Here is a tiny trained network, its code and every weight. The questions are about switching its units off for an input and a class, where a switched-off unit gives its printed mean instead of its output.

import numpy as np


def w(rows, s, z=0):
    codes = np.array(rows[::2]) - 128.0
    scale = np.full(codes.shape[1], s)
    scale[-1] = z or s
    return codes * scale


def f(y):
    return np.maximum(y, 0)


def log_softmax(a):
    a = a - a.max(-1, keepdims=True)
    return a - np.log(np.exp(a).sum(-1, keepdims=True))


def net(x, mask):
    res = np.array(x, float).reshape(1, 7) / 4 @ E
    y = f(res @ A[0][:, :-1].T + A[0][:, -1])
    res = res + np.where(mask, y, B[0][:, -1]) @ B[0][:, :-1]
    return log_softmax(res[-1] @ U[:, :-1].T + U[:, -1])


A, B = {}, {}
E = w([
[106,113,102,102,159,102,93,96,105,103,123],'x0',
[134,145,2,141,109,124,123,130,125,216,116],'x1',
[184,90,121,87,140,166,106,98,126,133,181],'x2',
[127,124,135,129,143,125,122,130,136,141,129],'x3',
[128,163,169,118,117,160,137,86,85,202,84],'x4',
[124,114,141,126,143,131,116,135,149,154,118],'x5',
[128,137,125,123,149,119,121,118,128,124,133],'x6',
],0.014)
A[0] = w([
[170,91,101,80,135,217,123,75,125,150,182,67],'N1',
[147,130,29,93,78,98,132,111,164,188,169,101],'N2',
[121,126,131,105,172,154,130,82,131,53,141,144],'N3',
[75,148,107,175,125,168,71,112,52,115,121,129],'N4',
[118,166,115,137,107,123,138,85,122,222,76,91],'N5',
[121,95,77,162,131,3,132,223,203,86,155,142],'N6',
[59,132,233,125,89,120,131,89,118,93,138,241],'N7',
[191,8,173,118,128,198,102,135,177,41,234,130],'N8',
[196,52,179,75,138,56,157,62,199,56,176,141],'N9',
[150,126,209,80,97,139,137,88,43,174,72,110],'N10',
[127,137,247,112,144,95,163,107,113,71,41,3],'N11',
[116,188,115,114,84,115,109,134,85,182,76,111],'N12',
[175,168,148,66,102,152,78,50,83,155,170,99],'N13',
[15,173,138,176,132,95,134,189,172,61,68,57],'N14',
[64,197,103,136,131,126,145,137,105,178,57,95],'N15',
[67,146,110,221,132,101,138,81,56,218,121,113],'N16',
[102,120,204,98,161,126,196,84,118,107,98,133],'N17',
[91,147,97,178,124,56,170,139,150,144,112,71],'N18',
[131,103,149,158,134,91,136,165,147,84,103,206],'N19',
[101,128,101,132,101,161,181,149,139,203,166,140],'N20',
[63,133,225,84,102,60,161,105,125,144,169,237],'N21',
[123,72,154,110,146,191,118,132,194,91,199,134],'N22',
],0.007,0.0056)
B[0] = w([
[173,123,105,74,145,125,146,145,125,224,38,185],'N1',
[217,93,109,75,177,166,184,159,82,159,82,215],'N2',
[104,87,116,129,132,160,118,140,165,99,143,180],'N3',
[115,136,168,144,161,113,156,111,129,101,127,159],'N4',
[140,161,170,104,44,82,128,128,174,71,129,202],'N5',
[188,62,93,72,220,147,193,229,49,228,83,215],'N6',
[166,45,107,161,169,139,187,167,145,128,145,237],'N7',
[113,129,178,187,94,120,85,30,166,105,165,246],'N8',
[92,154,121,190,150,121,121,121,165,73,159,220],'N9',
[169,76,121,147,162,113,168,157,83,175,131,198],'N10',
[155,152,142,63,141,78,102,220,17,210,53,200],'N11',
[119,193,149,139,93,112,66,71,132,78,156,192],'N12',
[157,102,106,122,153,148,161,165,88,141,169,180],'N13',
[255,67,42,112,214,213,236,133,143,206,109,195],'N14',
[79,205,154,170,81,97,105,106,132,121,121,198],'N15',
[99,174,150,115,137,111,89,101,132,101,177,206],'N16',
[142,132,95,98,178,167,203,133,77,195,95,194],'N17',
[117,201,167,145,76,106,89,162,88,115,153,168],'N18',
[89,161,190,97,113,66,60,122,90,112,131,192],'N19',
[143,149,133,96,83,87,135,134,141,135,116,187],'N20',
[171,67,100,163,133,169,164,148,160,146,154,215],'N21',
[149,155,150,154,77,114,120,105,175,45,114,194],'N22',
],0.0068,0.011)
U = w([
[159,68,72,118,162,225,205,134,173,144,130,126],'0',
[129,154,142,50,136,99,163,191,54,169,94,255],'1',
[2,209,193,172,45,85,46,42,229,20,167,72],'2',
],0.0079,0.00075)

Each question gives the input, the list of numbers given to net, and the class t.
The units are the neurons (one row each of A and B). Each row of codes is followed by its name. A weight is (code - 128) times the scale printed after its matrix; where a second scale follows, it is the last column's (A, B and U).
mask holds one flag per neuron, in row order. A switched-off neuron (its flag False) gives its mean, the last column of its row in B, instead of its output. The means were averaged over made-up inputs and are rounded, as every weight is.
A unit's drop is (log p(t) with every unit on - log p(t) with that unit switched off) / (log p(t) with every unit on - log p(t) with every unit switched off).
The circuit of an input: a set's keep is (log p(t) with only the set's units on - log p(t) with every unit switched off) / (log p(t) with every unit on - log p(t) with every unit switched off). Starting from the 12 units with the biggest drops (on a tie, the unit counted first), units are removed one at a time, each time the one whose removal leaves the highest keep (on an exact tie, the one counted first), for as long as the keep stays at least 0.8.
units of the circuit, in order: the units of the circuit, biggest drop first
most important unit: the unit with the biggest drop
top k neurons: the k neurons with the biggest drops, biggest first
drop when u is switched off: that unit's drop, to one decimal
input [7,-5,-6,7,-1,1,6], class 0: units of the circuit, in order	N14
input [6,-2,3,4,7,2,3], class 0: units of the circuit, in order	N19, N21
input [6,0,-8,3,-3,6,2], class 0: top 2 neurons	N14, N11
input [-6,-5,-8,5,-1,5,-6], class 0: top 3 neurons	N14, N21, N7
input [4,1,-8,2,5,-1,2], class 2: top 2 neurons	N6, N15
input [-6,2,0,8,-8,6,7], class 1: top 4 neurons	N6, N7, N21, N19
input [5,-8,5,7,8,8,2], class 0: top 2 neurons	N21, N7
input [-5,-3,-5,1,-2,-8,3], class 0: top 3 neurons	N14, N7, N21
input [-8,-8,2,-8,7,-2,1], class 0: top 2 neurons	N7, N21
input [8,-3,8,-3,-1,-3,2], class 2: drop when N8 is switched off	0.2
input [-6,6,0,5,5,-7,-2], class 2: drop when N11 is switched off	0.1
input [2,5,0,-5,-6,-7,-8], class 1: drop when N21 is switched off	0.3
input [3,5,0,0,-8,-4,-3], class 1: drop when N6 is switched off	0.3
input [-2,6,-6,4,-8,-4,-3], class 1: most important unit	N18
